The same points measured another way (B), then each row and its match in B
(in the rows, 128 means zero)
B:
0: [112 162 219 174 127 134 143 112 126 140 127 144 134 140 122 121 146]
1: [144  83  37 110 120 129  78 137 107 103 128 104 148 122 130 116 101]
2: [145 111 110 139 128 144  91 148  85  98 156 126 126  31 140 106 100]
3: [114 167 191 156 128 121 153  74 116 130 127 135 115 191 119 124 115]
4: [134  91  45 118 110 113 126 103 132 108 128 109 137 189 115 123 104]
5: [129 141 149 177 100 117 128 135 113 142 135 132 135 136 119 105 137]
6: [142  92  34  72 141 140  78 131 118  78 133 108 123  82 141 120  63]
7: [117 148 192 158  97 112 133  92 142  99 112 134 152 205 123 129 159]
8: [132 120  89 139 110 119 136 105 143 111 140 117 123 175 113 124 100]
9: [121 140 152 131 110 109 109  80 127 118 105 129 154 224 122 135 147]
10: [133 114  99 154  99 117 116 118 120 143 126 115 146 166 118 114 125]
11: [139  78  12 162  86 105 106 103  95 200 123 107 145 192 113 103 115]
12: [109 177 223 142 140 127 156  97 129 156 115 147 124 180 123 145 157]
13: [112 159 173 156 135 125 175  83 138 181 123 140 108 188 110 129 120]
14: [134 131 131 144 148 149 136 141 129  84 161 125 108  48 121 103  73]
15: [117 147 168 138 119 120 122  95 132 104 118 131 138 185 122 126 135]
16: [131 119 100 105 147 145 111 135 120  80 143 118 116  66 135 114  80]
17: [133  89  40 140  95 110 119 103 119 194 111 108 151 205 113 125 135]
18: [124 124  93 149 110 119 144 126 152 157 126 122 122 163 112 115 113]
19: [137 102  46 138 108 122 121 125 121 193 126 116 121 139 117 115 102]
20: [128 141 174 140 138 142 115 130 101 102 143 139 124  71 136 121 110]
21: [135  92  32 156  93 114 120 129 119 184 132 106 138 167 112 108 105]
22: [135 128 150 158 124 143 105 142 110  85 151 134 132  63 135 112 117]
23: [109 179 233 162 132 122 156  85 123 149 116 149 129 181 119 134 157]
24: [123 123  92 112 120 105 121  71 132  93 117 114 133 244 119 122 104]
25: [132 132 106 147 141 144 141 135 116  99 166 124  98  61 118 105  68]
26: [108 186 220 139 148 126 150  89 119 149 121 150 109 169 126 134 132]
27: [103 184 225 147 133 112 162  50 135 143 111 143 120 241 117 140 145]
28: [115 176 206 140 147 123 129  96 106 159 110 145 120 177 127 138 152]
29: [116 154 184 170 117 119 158 117 124 177 120 139 131 169 116 132 156]
30: [138 105  40 129 114 124  95 118  95 162 129 108 130 134 128 107  93]
31: [135 122 109 147 126 138 138 146 127 111 158 129 107  59 120 103  86]
32: [117 143 125 155 112 113 158  98 147 150 129 127 115 184 110 117 106]

[156 102 181 143 130 116 130 135 124 178 146 138  74 168 133 151 162 139
 111 123] : 23
[ 96 180  73 134 106  99 238 126 145  86 151 130 124  73 157 101 240 148
  97 114] : 11
[139 108 103 111  87  86 115 135 138 102 135 137 130 101 144 110 172 125
 111 109] : 8
[154 146 128 183 143 123  94 129 134 144 118 136 138 130 143 132  68 144
 113 136] : 20
[129 127 103 116  81  95 110 137 125 148 144 127  92 122 130 119 170 127
 120 100] : 32
[116 115 105 134 130 104 178 123 139  96 147 134 128 139 151 132 170 129
 108 115] : 10
[139 119 101 106  88  92 151 137 139  70 129 148 147  87 150 107 219 134
 144 129] : 4
[146 183  42 170  84 109  38 141 134 165 115 130 145  75 138 116  64 151
 102 121] : 25
[142 128 176 142 132 125 160 132 126 193 141 129  60 107 124 129 148 146
 105 134] : 28
[137 172  91 201 152 130 121 125 141 117 115 133 164 100 152 125  47 149
  98 143] : 2
[160  76 159 129 130  91 155 129 140 116 143 148 104 156 146 140 159 131
 125 126] : 15
[151 154 147 121  90 109  86 140 120 169 139 131  76 114 115 117 183 133
 130 114] : 13
[151 105 198 122 136 131 114 130 118 166 143 126  77 155 119 143 155 127
 126 123] : 12
[ 93 127 108 145 137 105 163 122 136 150 155 121 121 175 155 146 126 138
  89 103] : 5
[ 91 155  72 123 116 110 180 123 140  85 150 122 133  99 144 111 194 129
 105 108] : 21
[111 126  99 101 104 113 125 129 125 126 145 119 113 129 120 123 157 116
 125 102] : 18
[150 118 147 164 148 119 126 130 131 175 144 140 107 182 127 165 123 142
 101 121] : 0
[127 173  57 159  98 122  58 136 127 154 118 120 150 111 130 122  63 139
 107 112] : 31
[166  69 174 115 128  93 206 129 139 102 145 149  92 144 152 137 208 131
 133 130] : 9
[163 160  48 182 106 112  40 139 133 157 107 145 156 101 127 136  50 149
 111 136] : 14
[120 183  86 154 109 112 181 129 140 108 139 127 117  44 144  96 145 143
 107 125] : 30
[180  92 202 125  95  88 121 143 127 158 141 147  55 139 136 121 216 136
 135 120] : 27
[161 136 181 133 112 111  87 135 127 192 135 126  68 114 127 120 131 140
 121 124] : 26
[139 125  70 149 133 119 197 124 146  79 122 143 154  75 145 126 139 140
 125 152] : 1
[106 143 115 103 117 118 222 127 134  77 146 130 120 101 139 112 246 131
 127 119] : 17
[111 124 158 123 140 130 130 124 124 153 152 117  97 174 134 142 165 127
 112 110] : 29
[167 151  79 150 106 121 131 132 137  80 103 136 148  26 134  97  83 135
 150 153] : 6
[100 187  91 127 108 118 152 125 131 112 145 112 117  66 125  93 153 128
 113 109] : 19
[165  92 131 108  71  62 179 144 142  98 134 167  93  84 150 103 230 142
 149 136] : 24
[149  41 175 126 140  96 177 129 135 102 148 151 113 212 156 161 190 122
 123 115] : 7
[162 154  84 164 116 116  80 138 137 123 104 148 146  77 127 115  60 146
 134 152] : 16
[150 130  98 183 156 124 106 125 145 133 121 132 166 151 150 145  70 146
 101 129] : 22
[162 124 149 147  91  89 107 142 129 162 140 142  72 124 145 125 167 146
 118 117] : 3
